Below are the code and all the weights of a small trained network. Each question names an input and a class and asks about switching units off, where a switched-off unit gives its printed mean instead of its output.

import numpy as np


def w(rows, s, z=0):
    codes = np.array(rows[::2]) - 128.0
    scale = np.full(codes.shape[1], s)
    scale[-1] = z or s
    return codes * scale


def f(y):
    return y / 2 * (1 + np.tanh(0.7978845608 * (y + 0.044715 * y**3)))


def log_softmax(a):
    a = a - a.max(-1, keepdims=True)
    return a - np.log(np.exp(a).sum(-1, keepdims=True))


def net(x, mask):
    res = np.array(x, float).reshape(1, 5) / 4 @ E
    y = f(res @ A[0][:, :-1].T + A[0][:, -1])
    res = res + np.where(mask, y, B[0][:, -1]) @ B[0][:, :-1]
    return log_softmax(res[-1] @ U[:, :-1].T + U[:, -1])


A, B = {}, {}
E = w([
[169,133,217,92,187,135],'x0',
[132,128,125,126,127,129],'x1',
[140,95,126,151,146,248],'x2',
[79,80,154,61,97,131],'x3',
[130,128,125,126,127,129],'x4',
],0.015)
A[0] = w([
[112,126,73,175,81,97,175],'n1',
[89,82,185,19,96,103,35],'n2',
[164,174,146,131,178,84,141],'n3',
[165,188,152,131,185,82,147],'n4',
[165,104,140,168,186,192,187],'n5',
[112,154,133,100,67,65,170],'n6',
[159,112,199,64,177,158,152],'n7',
[143,169,154,144,175,90,140],'n8',
[157,116,190,64,174,153,122],'n9',
[73,78,94,117,85,185,122],'n10',
[162,175,69,224,153,158,223],'n11',
[179,190,157,131,177,79,146],'n12',
[104,122,124,139,143,123,129],'n13',
[169,104,141,166,170,203,47],'n14',
[116,118,112,122,133,131,126],'n15',
[166,101,131,158,186,187,177],'n16',
[90,70,111,133,91,164,128],'n17',
[106,166,37,197,63,85,53],'n18',
[168,112,151,175,169,204,32],'n19',
[120,139,138,134,127,129,129],'n20',
[164,196,155,127,180,81,147],'n21',
[145,156,142,124,121,123,132],'n22',
[173,175,66,253,152,164,33],'n23',
[83,62,99,130,84,172,122],'n24',
[76,148,114,77,68,37,62],'n25',
[121,92,119,135,104,140,123],'n26',
[83,77,96,121,87,176,124],'n27',
[169,125,140,162,184,190,26],'n28',
[157,84,206,65,186,165,2],'n29',
[146,116,133,155,168,190,132],'n30',
[79,79,87,114,99,173,127],'n31',
[156,161,144,131,139,112,134],'n32',
[95,93,176,41,98,109,170],'n33',
[148,123,194,73,164,158,145],'n34',
],0.0076,0.0088)
B[0] = w([
[90,171,89,173,112,131,216],'n1',
[56,106,38,146,196,39,180],'n2',
[157,67,164,79,125,145,179],'n3',
[171,60,177,65,125,151,191],'n4',
[127,162,120,161,88,155,222],'n5',
[89,123,76,151,160,92,217],'n6',
[98,123,84,139,167,84,211],'n7',
[158,85,165,87,125,144,170],'n8',
[86,139,83,161,142,92,190],'n9',
[169,99,179,86,83,187,195],'n10',
[86,88,81,110,194,49,255],'n11',
[160,80,162,69,127,144,196],'n12',
[123,124,122,123,122,136,130],'n13',
[94,122,74,135,180,68,169],'n14',
[136,130,134,128,123,138,131],'n15',
[119,159,120,164,94,147,211],'n16',
[162,113,174,103,101,183,178],'n17',
[81,74,69,92,223,32,203],'n18',
[86,96,66,116,202,44,166],'n19',
[126,123,131,130,128,129,128],'n20',
[167,56,175,63,125,150,193],'n21',
[134,112,139,121,137,126,135],'n22',
[105,233,103,241,57,192,186],'n23',
[151,110,172,98,103,178,190],'n24',
[94,217,75,230,66,171,205],'n25',
[143,124,148,111,111,141,141],'n26',
[173,106,177,92,90,186,187],'n27',
[114,91,110,104,186,78,155],'n28',
[85,244,78,254,11,212,165],'n29',
[94,150,93,164,119,121,181],'n30',
[163,113,171,91,94,179,187],'n31',
[142,101,152,102,137,131,147],'n32',
[91,196,75,200,95,135,220],'n33',
[94,124,91,152,161,86,195],'n34',
],0.0068,0.0096)
U = w([
[102,78,101,110,255,55,129],'0',
[113,214,115,185,43,173,62],'1',
[211,51,246,29,106,182,254],'2',
],0.0097,0.0007)

Each question gives the input, the list of numbers given to net, and the class t.
The units are the neurons (one row each of A and B). Each row of codes is followed by its name. A weight is (code - 128) times the scale printed after its matrix; where a second scale follows, it is the last column's (A, B and U).
mask holds one flag per neuron, in row order. A switched-off neuron (its flag False) gives its mean, the last column of its row in B, instead of its output. The means were averaged over made-up inputs and are rounded, as every weight is.
A unit's drop is (log p(t) with every unit on - log p(t) with that unit switched off) / (log p(t) with every unit on - log p(t) with every unit switched off).
The circuit of an input: a set's keep is (log p(t) with only the set's units on - log p(t) with every unit switched off) / (log p(t) with every unit on - log p(t) with every unit switched off). Starting from the 12 units with the biggest drops (on a tie, the unit counted first), units are removed one at a time, each time the one whose removal leaves the highest keep (on an exact tie, the one counted first), for as long as the keep stays at least 0.8.
units of the circuit, in order: the units of the circuit, biggest drop first
unit that matters most: the unit with the biggest drop
k most important neurons: the k neurons with the biggest drops, biggest first
drop of u: that unit's drop, to one decimal
input [-6,-4,-8,8,-1], class 1: unit that matters most : n25
input [1,-7,1,7,2], class 1: 2 most important neurons : [n33; n11]
input [-8,-7,-1,-8,1], class 0: 2 most important neurons : [n18; n11]
input [5,-7,8,-2,-4], class 0: 2 most important neurons : [n19; n28]
input [-3,8,-2,-7,3], class 0: 2 most important neurons : [n11; n18]
input [2,1,6,-5,-6], class 0: 2 most important neurons : [n11; n19]
input [5,2,2,8,1], class 1: 2 most important neurons : [n29; n33]
input [2,1,1,8,3], class 1: 2 most important neurons : [n33; n11]
input [-4,2,-1,-6,2], class 0: 2 most important neurons : [n11; n18]
input [-4,3,-8,8,5], class 1: drop of n25 : 1.2
input [6,0,-8,0,-6], class 2: drop of n21 : 0.3
input [-6,0,-5,-8,2], class 0: drop of n18 : 0.3
input [-5,2,-5,-8,5], class 0: drop of n18 : 0.1
input [1,0,3,7,3], class 1: units of the circuit, in order : [n33]
